In the rows, zero is written as 128.
Here are made-up elements, facts about them, and rows of numbers that follow some of those facts. Name the element behind each unnamed row.

Some elements and their rows:
[156 136 126 163 140 117 126 118 161 158 151 109 160 102 117  75  93  82
 126 111 146 143 157 129  97  98 132 140 160]: q336
[127 126 173 166 122  91 178 163 131 126 141 105 134 105 150  26  79 100
  77 125 128 146 115 137  98 120  91 165 125]: q640
[140 151 173 145 138  74 173 168 112 127 165 106 128 135 127 100  96 112
 124 133 139 112 134 150  65 117  94 108 119]: q257
[158 130 145 155 147 110 150 125 129 146 202 100 144 123 125  95  84  86
 140 149 155 111 132 130  65 121 131 107 133]: q693
[134 155 131 191 128 110 156 145 162 159 126 113 159  99 156  37  89  85
  84  84 134 182 124 124  96 121 100 141 125]: q773
[157 195 149 167 137  71 157 142 146 152 122 101 154 137 114 115 145 116
 117  67 133 169 124 137  84  98  66 110 137]: q16
[131 140 137 177 130 119 174 151 158 138 142 125 136 110 147  49  69  84
  99 119 150 152 134 138  73 136 137 139 135]: q427
[148 173 160 195 124  82 157 133 112 166 160 100 163 133 134 126 104 112
 117 132 140 165 121 109  90 124  51 130 161]: q365
[153 113 170 129 139 104 131 138 117 138 182  94 140 115 106  80  90  88
 141 163 140  93 168 144  95  97 133 149 140]: q414
[146 182 154 164 135  78 187 166 145 143 147 116 125 137 120 108 108 116
 121 100 146 147 136 136  69 113  99  99 126]: q448
[135 153 147 210 133 130 142 119 129 163 163 106 175 111 153  68  63  76
  95 154 139 167 128 118  96 142  86 161 153]: q580
[127 132 126 188 133  97 151 141 153 156 136 113 155 104 130  43  90  69
  98  85 148 173 128 115  99 110 125 156 148]: q175
[135 148 149 172 152  69 173 147 120 141 182  91 132 141 121 100 108  89
 127 111 155 138 104 121  61 118  97 106 129]: q378
[158 127 124 150 129 113 122 117 163 157 161 109 161 101 118  75  90  88
 131 115 153 140 155 122  97 103 139 142 164]: q818
[151 140 146 196 135 123 128 119 120 178 177 104 166 108 134  97  64  79
 126 166 149 145 149 110  89 119 102 149 161]: q463
[143 137 134 168 125 111 146 131 166 150 141 116 163  99 141  50  82  89
  95  98 141 170 128 119  99 117 118 150 152]: q402
[164 118 127 146 118 124 116 116 165 170 165 110 154  90 128  76  76  88
 127 131 153 133 160 121 112  96 165 141 162]: q716
[169 141 160 179 154  99 161 143 136 151 168  92 151 126 127  61 113 102
 131 116 133 139 120 124  76 107  68 126 115]: q632
[143 133 146 179 131 116 160 145 153 146 136 115 143 110 135  42  84  83
  96 120 138 153 139 134  94 122 121 162 143]: q142
[165 129 146 169 142 125 109 103 116 173 199 101 172 110 116 118  66  73
 153 190 156 124 175 110  89 113 115 140 176]: q127
[160 106 154 187 136 119 165 135 145 147 167 105 156 105 146  21  81  90
 112 130 134 150 113 114  81 124  91 151 122]: q51

There are 5 kinds of fact about the elements: χ, Λ, θ, ψ, σ.
q104 (χ q57) (ψ c)
q106 (χ q57) (ψ d)
q113 (Λ q291,q846)
q114 (χ q965) (Λ q358,q635) (ψ c) (σ q326)
q124 (χ q314) (ψ d) (σ q234,q34,q627,q632)
q127 (Λ q655) (σ q31,q364,q454,q418)
q129 (χ q377) (ψ c)
q130 (χ q995) (θ q947) (ψ a)
q135 (χ q633) (Λ q485) (θ q416) (ψ b)
q142 (χ q127) (Λ q86,q34,q846) (ψ d)
q152 (χ q291) (Λ q963) (ψ d) (σ q353)
q16 (χ q113) (Λ q489,q245,q358) (ψ b)
q175 (χ q330) (Λ q801) (θ q644) (ψ b)
q18 (χ q580) (θ q377) (ψ d)
q182 (σ q314,q627)
q192 (χ q314) (Λ q385) (θ q267) (ψ c)
q2 (χ q633) (Λ q291) (ψ c) (σ q113)
q201 (χ q485) (Λ q291) (ψ b) (σ q480,q380,q644,q97)
q202 (χ q182) (θ q724) (ψ b)
q215 (χ q995) (Λ q489) (θ q234) (ψ c)
q220 (χ q57) (Λ q86) (θ q577) (ψ d)
q234 (χ q479) (Λ q291) (θ q417) (ψ b)
q243 (χ q314) (Λ q965) (θ q947) (ψ c)
q245 (χ q365) (Λ q358,q846,q965) (θ q995) (ψ a)
q25 (χ q326) (Λ q991) (θ q127) (ψ a)
q257 (χ q314) (Λ q525) (ψ c)
q267 (χ q75) (Λ q485) (ψ b)
q288 (χ q314) (θ q104) (ψ c)
q306 (χ q314) (Λ q291) (ψ b) (σ q418)
q31 (χ q365) (Λ q965) (ψ a)
q312 (χ q75) (Λ q525) (θ q25) (ψ b) (σ q671,q243,q364,q898,q130)
q314 (Λ q291)
q320 (χ q314) (ψ c)
q323 (χ q965) (θ q377) (ψ c)
q324 (χ q416) (Λ q773,q944,q908) (ψ b) (σ q568,q953,q597)
q329 (χ q485) (Λ q291) (θ q697) (ψ b)
q330 (σ q329,q97,q928,q288,q908)
q336 (χ q113) (Λ q377) (ψ b) (σ q234)
q340 (Λ q577)
q342 (χ q499) (θ q352) (ψ a)
q35 (χ q485) (θ q113) (ψ b)
q352 (χ q127) (Λ q846,q633) (ψ b)
q353 (χ q416) (Λ q418) (ψ c)
q358 (χ q995) (Λ q291) (ψ d)
q360 (χ q113) (θ q352) (ψ d)
q364 (χ q34) (ψ c)
q377 (Λ q965) (σ q16,q31,q257,q697)
q378 (χ q314) (Λ q489) (θ q377) (ψ a)
q380 (χ q314) (Λ q955) (θ q525) (ψ a)
q385 (χ q314) (Λ q485) (θ q377) (ψ c) (σ q877,q378,q634)
q390 (χ q291) (Λ q963) (ψ c)
q402 (χ q580) (ψ b)
q407 (χ q291) (Λ q291) (θ q2) (ψ d) (σ q894,q671,q113,q16,q448,q687)
q410 (χ q577) (ψ b)
q414 (χ q485) (Λ q635) (ψ c) (σ q627,q697)
q416 (σ q612,q410)
q417 (χ q965) (ψ d)
q418 (χ q430) (Λ q291) (ψ a)
q42 (χ q314) (ψ c) (σ q869)
q421 (χ q75) (ψ b) (σ q113,q34)
q427 (χ q314) (Λ q489) (ψ d)
q430 (Λ q577,q175,q291,q98) (σ q329,q908)
q438 (χ q127) (Λ q113,q342) (ψ b)
q445 (χ q485) (Λ q291) (ψ a) (σ q352,q448,q730,q745)
q448 (χ q314) (Λ q291,q730) (θ q326) (ψ d)
q454 (χ q580) (Λ q291,q928,q983) (θ q716) (ψ b)
q463 (Λ q385) (σ q418)
q469 (χ q633) (θ q2) (ψ b) (σ q963)
q479 (σ q773,q633)
q480 (χ q416) (Λ q378,q632) (ψ c)
q485 (Λ q991,q291) (σ q953,q342)
q489 (χ q314) (Λ q291,q407) (θ q182) (ψ c)
q499 (Λ q942)
q502 (χ q34) (Λ q801) (ψ b) (σ q380)
q51 (χ q965) (θ q245) (ψ a)
q525 (χ q877) (Λ q291,q407,q201) (θ q57) (ψ b)
q534 (χ q499) (Λ q525) (ψ a) (σ q220)
q543 (χ q340) (θ q245) (ψ d) (σ q644,q365)
q550 (χ q377) (θ q234) (ψ c)
q557 (χ q485) (θ q25) (ψ b)
q568 (χ q326) (ψ d)
q57 (Λ q991) (σ q640)
q577 (Λ q773) (σ q34,q591,q634)
q580 (Λ q773)
q582 (χ q113) (θ q877) (ψ c)
q591 (χ q577) (Λ q291,q724) (θ q42) (ψ b)
q597 (χ q463) (Λ q489) (θ q330) (ψ c)
q612 (χ q499) (θ q697) (ψ a)
q614 (χ q314) (Λ q358) (ψ c)
q625 (χ q499) (Λ q42) (θ q75) (ψ d) (σ q644,q323)
q627 (χ q479) (Λ q407) (ψ a)
q632 (χ q995) (Λ q463) (θ q995) (ψ a)
q634 (χ q314) (Λ q86,q243,q965) (θ q352) (ψ c)
q635 (χ q314) (Λ q358,q314,q983) (ψ c)
q640 (χ q330) (θ q430) (ψ c)
q644 (χ q463) (θ q377) (ψ c)
q655 (χ q330) (θ q245) (ψ b)
q671 (χ q113) (ψ b)
q680 (χ q326) (Λ q751) (ψ a) (σ q894,q329,q364)
q682 (χ q377) (Λ q635,q326) (ψ c)
q683 (χ q430) (Λ q201) (θ q697) (ψ a)
q687 (χ q577) (Λ q859) (ψ a)
q693 (χ q314) (Λ q991,q326) (ψ a) (σ q877)
q697 (χ q995) (Λ q582) (ψ b)
q699 (χ q416) (θ q877) (ψ c)
q702 (χ q314) (Λ q577,q291) (θ q995) (ψ c) (σ q942,q418)
q716 (χ q580) (θ q697) (ψ b) (σ q991,q106,q215,q130)
q724 (Λ q86)
q730 (χ q416) (Λ q991) (ψ c)
q735 (χ q995) (Λ q57) (ψ b) (σ q683)
q745 (χ q113) (ψ a)
q75 (Λ q955,q550) (σ q942,q699)
q750 (χ q291) (ψ a) (σ q627)
q751 (χ q113) (Λ q57) (ψ d)
q757 (χ q314) (ψ d)
q758 (χ q314) (θ q580) (ψ b)
q765 (χ q995) (Λ q340) (θ q2) (ψ c)
q768 (χ q430) (Λ q358,q953) (ψ a) (σ q16,q390)
q773 (χ q340) (Λ q407,q525) (θ q908) (ψ b)
q778 (χ q182) (Λ q682) (ψ a)
q801 (χ q416) (Λ q291) (ψ c) (σ q480,q410,q908,q697)
q811 (χ q57) (ψ c)
q818 (χ q113) (ψ b) (σ q964,q130)
q829 (χ q499) (Λ q773) (ψ d) (σ q16)
q833 (χ q499) (Λ q385) (θ q697) (ψ a)
q843 (χ q291) (θ q724) (ψ a)
q846 (χ q479) (θ q580) (ψ d) (σ q963,q944,q288)
q859 (χ q416) (Λ q201) (θ q34) (ψ c) (σ q942)
q86 (χ q416) (Λ q953) (θ q543) (ψ c) (σ q192,q365,q634)
q869 (χ q314) (Λ q267) (θ q417) (ψ c)
q872 (χ q430) (ψ a) (σ q671,q612,q635,q634,q869)
q894 (χ q57) (Λ q655) (ψ a)
q898 (χ q463) (ψ c)
q908 (χ q34) (θ q314) (ψ a)
q919 (χ q995) (Λ q965) (θ q57) (ψ c)
q928 (χ q416) (ψ c)
q93 (χ q314) (Λ q34) (θ q580) (ψ b) (σ q942)
q936 (χ q580) (Λ q93,q291) (θ q201) (ψ b) (σ q234)
q942 (χ q430) (Λ q314) (ψ a)
q944 (χ q416) (θ q644) (ψ c)
q947 (χ q377) (Λ q245,q846) (ψ c)
q953 (χ q314) (Λ q358,q965) (ψ c)
q954 (χ q416) (Λ q811) (ψ b)
q955 (χ q724) (θ q965) (ψ c) (σ q877,q928,q869)
q963 (χ q430) (Λ q773) (ψ a)
q964 (χ q57) (Λ q75,q525,q953,q801) (θ q352) (ψ a)
q97 (χ q314) (Λ q846) (ψ a)
q973 (χ q485) (Λ q291) (θ q326) (ψ b) (σ q288)
q98 (χ q633) (θ q353) (ψ a)
q983 (χ q113) (Λ q291) (ψ a)
q991 (χ q485) (Λ q201) (ψ b)
q995 (Λ q954,q614) (σ q35,q612,q454,q342)

Rows to name:
No name comes twice in this set of rows, the named rows included.
[149 173 139 169 135  98 154 127 152 147 134 114 169 120 126  91 117  96
 103  84 135 164 130 138  90 114  93 127 143]	q352
[175 118 145 180 145 136 109 103 125 165 198 104 184 108 111  94  71  78
 168 182 156 123 183 112  82 118  98 152 168]	q995
[139 137 142 201 134 138 131 114 136 169 169 110 176 101 148  57  48  68
  97 167 147 153 141 113  95 135 103 166 161]	q57
[139 152 150 199 128 127 154 121 137 166 163 107 166 101 144  62  54  83
  92 156 148 166 127  94 102 127  83 157 164]	q291
[143 140 151 208 126 124 153 106 130 161 149 108 171 106 150  71  59  83
  92 158 144 169 122 106  87 134  88 171 165]	q965
[135 147 147 191 125 106 168 154 155 148 121 112 141 115 144  34  89  93
  81 104 132 169 125 130  92 120 109 161 134]	q220
[142 140 148 165 118 118 157 138 157 134 141 118 153 113 140  44  93  90
  91 124 139 159 139 135 101 127 122 164 152]	q417
[155 131 148 176 126 129 121 105 124 169 188 101 170 110 131 103  67  83
 135 180 153 138 158 106  96 126 113 151 178]	q182
[166 114 154 149 140 112 134 119 133 147 194  92 150 116 123  79  94  89
 126 147 141 123 130 121  87 112 124 137 151]	q750
[169 113 153 147 154 130 128 115 140 156 207  96 149 107 106  60  79  72
 127 164 151 111 147 121  97 101 137 141 144]	q445
[174 113 144 149 132 112 137 141 151 148 169 115 159 112 108  62 100  96
 159 139 152 126 179 125  88 108 130 150 150]	q543
[127 147 179 150 134  50 177 170 106 113 153  96 136 139 118  80 130 106
 101 104 134 142 114 134  90 113  71 141 139]	q644
[143 128 147 175 123 114 155 152 161 150 141 109 137 108 133  33  86  97
  93 117 141 160 132 129  97 116 128 161 153]	q360

The same elements again, as new rows of numbers:
Some elements and their rows:
[138 125 109 148 146  93 122 145 120 101 106 108 131 132 117 127 117 119
 125 111 139 120 137 139 109 138 126 127]: q635
[150 133 140 138  94 136 126 107 120 131 109 118 127 100 101 110 137 138
 141 115 139 130 107 117 143 138 143 118]: q358
[153 133 134 146 102 133 137 106 107 140 111 123 133  96 102 104 138 142
 137 112 139 133 111 114 154 145 137 125]: q360
[112 116 142 147 127 152 142 107 154 150 137 135 140 146 140 114 135 133
 136 109 105 150 112  87 131 120 154 131]: q846
[148 125 114 147 148  88 116 137 119  98 109 108 124 136 123 115 124 121
 130 109 143 114 131 147 104 133 130 120]: q614
[145 142 131 117 126 121 146 124 103 141 124 122 125 121 110 123 110 138
 127 133 157 123 114 134 126 149 133 130]: q773
[106 118  95 125 164 136 121 135 176 122 167 145 132 155 159 120 147 135
 118 136  98 149 122 115 130 112 117 130]: q768
[151 135 109 121 124 114 114 137 134 115 120 113 120 118 117 130 131 136
 130 129 131 138 109 138 127 138 105 116]: q104
[159 121 137 152 144 126 120 121 113 119 122 102 127 118 117 127  93 112
 139 157 129 157 138 149 108 123 105 142]: q699
[140 146 129 118 132 123 142 123 108 139 128 125 127 120 110 118 120 141
 126 140 154 114 114 139 141 142 132 132]: q591
[131 137 128 138 144 104 143 128  92 122 104 119 138 133 111 132 109 123
 116 116 167  95 129 142 120 144 151 139]: q758
[154 127  98 174 142 110 144 141 101 147 144 117 146 121 126 111 124 145
 122 136 125 137 123 149 135 156  73 129]: q833
[152 133 110 137 137 110 130 135 121 126 127 118 119 120 121 112 122 137
 125 128 134 149 125 137 128 141 109 128]: q640
[113 150 173 107  66 139 137 139 109 137 116 144 124 114 126 139 140 135
 165 122 122  98 154 130 122 143 168  93]: q34
[141 142 133 111 128 124 135 124 112 128 124 119 130 120 113 125 121 138
 131 138 159 113 108 141 139 139 131 130]: q438
[170  89 135  99 152 107 143 179 138 121 148 102 141 120 152 123 129 128
 148 143 141 165 127 136 181 144 132  81]: q894
[137 113  84 139 152 116 108 182 115 126 104 121 111 146 126 104 109 125
 101 128 170 121 162 121  87 122 143 139]: q378
[101 125 132 114 156 146 143 116 142 150 154 143 139 151 145 127 127 137
 116 135 127 134 112 109 130 121 140 148]: q469
[136 147 134 101 121 125 116 127 130 114 117 118 132 117 110 139 132 138
 139 140 155 103  96 142 136 136 132 111]: q352
[ 96 130 124 100 143 150 138 130 166 143 149 144 143 148 139 142 134 136
 118 134 121 125  96  98 131 123 136 130]: q201
[150 131 113 133 132 110 124 135 126 119 122 113 118 120 116 120 126 137
 129 131 129 143 119 138 125 137 104 126]: q898

Rows to name:
No name comes twice in this set of rows, the named rows included.
[155 125 120 133 142 145 118 167 121 141 108 102 110 136 119 105  75 131
 129 164 154 165 155 117  70 123 142 142]	q944
[ 95 134 167 138  90 108 125 150  88 107  79 130 143 123 120 161 133 106
 148  91 136  50 186 147 115 135 183 107]	q314
[124 140  85 126 146 117 131 151 147 121 143 126 126 128 133 116 131 144
 128 141 116 137 133 131 128 145 122 123]	q627
[155 150 103 108 136  89 159 105 110  95 145 128  87 106 127 125 105 101
 108 116 132 165 153 147 134 146 131 146]	q51
[157  41 181 170 150 153  69  68 132 121 137 124 128 164 169 176 109  53
  95 142 106 182 117 150 107  38  49 169]	q859
[170 124 177  56 143  90 202 130 100 121 144 109 111 115 147 137  90  99
 132 117 161 176 133 129 184 162 189 109]	q655
[135 125  95 148 154  93 116 145 124  98 118 113 128 140 129 128 128 118
 122 116 138 111 146 148 112 135 126 123]	q97
[135 146 136 102 114 131 132 136 119 128 114 118 136 117 107 146 116 132
 125 136 153 114 106 128 125 149 125 124]	q267
[139 146 126 104 123 123 140 125 115 139 129 127 129 122 114 123 127 142
 123 132 157 116  99 126 138 147 131 123]	q671
[106 127 125 106 148 146 139 118 151 144 149 145 136 150 142 130 137 136
 114 128 126 128  98 110 131 123 134 134]	q818
[ 89 131 120 112 165 151 149 122 156 151 160 150 141 153 143 118 135 143
 118 137 115 126 119 103 141 119 148 143]	q936
[150 152  91 103 136  95 163 113 113 104 141 133  91 105 128 126 106 102
 108 114 130 167 149 138 133 156 129 144]	q632
[118  63 163 146 153 135  90  79 125 118 120 142 140 170 159 173 136  69
  83 110 140 108 114 143 125  60 107 156]	q306

